Below is a small trained network, with its code and all its weights. Each question gives an input and a class and asks what happens when units are switched off, that is, made to give their printed mean instead of their output.

import numpy as np


def w(rows, s, z=0):
    codes = np.array(rows[::2]) - 128.0
    scale = np.full(codes.shape[1], s)
    scale[-1] = z or s
    return codes * scale


def norm(h):
    return h / np.sqrt((h * h).mean(-1, keepdims=True) + 1e-5)


def f(y):
    return y / 2 * (1 + np.tanh(0.7978845608 * (y + 0.044715 * y**3)))


def log_softmax(a):
    a = a - a.max(-1, keepdims=True)
    return a - np.log(np.exp(a).sum(-1, keepdims=True))


def net(x, mask):
    res = np.array(x, float).reshape(1, 5) / 4 @ E
    u = 0
    for l in range(2):
        y = f(norm(res) @ A[l][:, :-1].T + A[l][:, -1])
        res = res + np.where(mask[u : u + 12], y, B[l][:, -1]) @ B[l][:, :-1]
        u += 12
    return log_softmax(norm(res)[-1] @ U[:, :-1].T + U[:, -1])


A, B = {}, {}
E = w([
[106,90,132,36,178],'x0',
[102,123,123,57,31],'x1',
[65,234,151,76,102],'x2',
[198,179,4,157,156],'x3',
[230,100,160,61,80],'x4',
],0.0025)
A[0] = w([
[42,202,28,165,183,88],'0.n0',
[127,120,125,122,123,105],'0.n1',
[2,118,203,98,79,26],'0.n2',
[152,130,130,83,69,33],'0.n3',
[153,117,98,47,77,30],'0.n4',
[88,62,152,208,141,21],'0.n5',
[62,233,48,196,93,2],'0.n6',
[135,145,92,234,146,96],'0.n7',
[118,105,166,111,181,93],'0.n8',
[110,193,112,61,118,31],'0.n9',
[152,152,134,63,74,46],'0.n10',
[92,137,128,120,132,100],'0.n11',
],0.0061,0.0028)
B[0] = w([
[58,131,98,206,171,255],'0.n0',
[132,126,133,123,126,117],'0.n1',
[98,118,117,228,150,222],'0.n2',
[122,171,104,86,124,125],'0.n3',
[137,176,97,72,75,157],'0.n4',
[195,143,199,96,107,152],'0.n5',
[51,109,161,160,253,198],'0.n6',
[131,196,140,144,115,193],'0.n7',
[120,127,139,131,168,141],'0.n8',
[204,124,139,134,103,141],'0.n9',
[145,192,113,97,120,146],'0.n10',
[135,110,125,132,123,118],'0.n11',
],0.0063,0.0022)
A[1] = w([
[170,140,100,174,143,140],'1.n0',
[136,170,133,170,109,104],'1.n1',
[130,132,147,104,142,75],'1.n2',
[71,103,146,154,197,222],'1.n3',
[155,111,136,101,100,66],'1.n4',
[145,78,109,110,95,29],'1.n5',
[150,157,141,157,139,166],'1.n6',
[1,128,173,112,98,152],'1.n7',
[143,100,126,106,101,55],'1.n8',
[138,91,116,113,99,35],'1.n9',
[140,76,100,85,93,2],'1.n10',
[171,131,67,134,172,211],'1.n11',
],0.009,0.0025)
B[1] = w([
[114,162,180,154,76,158],'1.n0',
[164,122,126,136,76,141],'1.n1',
[132,145,115,114,172,119],'1.n2',
[29,150,98,75,166,253],'1.n3',
[104,133,93,145,166,134],'1.n4',
[137,88,74,180,174,128],'1.n5',
[117,141,108,107,63,152],'1.n6',
[152,187,96,246,156,200],'1.n7',
[123,121,87,153,170,126],'1.n8',
[139,111,99,156,166,121],'1.n9',
[169,120,3,161,164,136],'1.n10',
[87,178,178,198,100,183],'1.n11',
],0.0059,0.0055)
U = w([
[140,35,185,103,145,115],'0',
[123,114,137,97,104,10],'1',
[16,161,135,177,182,158],'2',
[161,164,81,2,56,140],'3',
[122,126,181,29,186,94],'4',
[190,90,42,152,139,141],'5',
[170,175,191,183,24,150],'6',
],0.016,0.011)

Each question gives the input, the list of numbers given to net, and the class t.
The units are the neurons (one row each of A and B). Each row of codes is followed by its name. A weight is (code - 128) times the scale printed after its matrix; where a second scale follows, it is the last column's (A, B and U).
mask holds one flag per neuron, layer by layer. A switched-off neuron (its flag False) gives its mean, the last column of its row in B, instead of its output. The means were averaged over made-up inputs and are rounded, as every weight is.
A unit's drop is (log p(t) with every unit on - log p(t) with that unit switched off) / (log p(t) with every unit on - log p(t) with every unit switched off).
The circuit of an input: a set's keep is (log p(t) with only the set's units on - log p(t) with every unit switched off) / (log p(t) with every unit on - log p(t) with every unit switched off). Starting from the 12 units with the biggest drops (on a tie, the unit counted first), units are removed one at a time, each time the one whose removal leaves the highest keep (on an exact tie, the one counted first), for as long as the keep stays at least 0.8.
units of the circuit, in order: the units of the circuit, biggest drop first
unit that matters most: the unit with the biggest drop
top k neurons: the k neurons with the biggest drops, biggest first
top k neurons in layer l: the k neurons of layer l with the biggest drops, biggest first
input [-3,1,-8,-6,-4], class 0: units of the circuit, in order -> 0.n5, 1.n11, 0.n0
input [-6,4,-5,-5,-5], class 6: units of the circuit, in order -> 0.n5, 0.n0
input [7,1,3,3,0], class 3: top 3 neurons -> 1.n7, 0.n6, 0.n2
input [3,6,-5,2,-4], class 5: units of the circuit, in order -> 0.n6, 0.n2, 1.n10
input [6,6,-1,-6,7], class 5: top 2 neurons in layer 0 -> 0.n2, 0.n5
input [-4,5,-3,8,8], class 3: units of the circuit, in order -> 1.n7
input [8,6,-8,3,-4], class 5: units of the circuit, in order -> 0.n6, 0.n0, 1.n3
input [5,3,-2,-1,6], class 3: top 2 neurons in layer 0 -> 0.n4, 0.n10
input [6,7,8,-8,-1], class 6: units of the circuit, in order -> 0.n6, 1.n3
input [-2,-4,-7,2,-3], class 6: top 3 neurons -> 0.n6, 0.n7, 0.n5
input [-5,-3,7,-6,4], class 6: units of the circuit, in order -> 0.n6, 1.n3
input [-1,-8,3,-2,7], class 4: units of the circuit, in order -> 1.n7, 0.n0
input [-6,-2,-8,2,-6], class 6: top 3 neurons -> 0.n7, 0.n5, 1.n0
input [3,-8,-8,1,0], class 6: top 2 neurons -> 0.n6, 0.n0
input [-8,-5,-8,-7,8], class 0: units of the circuit, in order -> 1.n7
input [3,-3,-3,-5,5], class 0: top 2 neurons -> 0.n0, 0.n6
input [6,-6,-2,-1,7], class 4: top 2 neurons in layer 0 -> 0.n8, 0.n9
input [3,-8,-7,-2,5], class 0: top 3 neurons -> 0.n0, 1.n7, 0.n6
input [5,-4,3,6,7], class 3: top 2 neurons in layer 0 -> 0.n0, 0.n2
input [-8,1,-6,-2,6], class 5: unit that matters most -> 0.n2
input [-1,-7,-4,-2,-1], class 6: top 2 neurons -> 0.n6, 0.n5
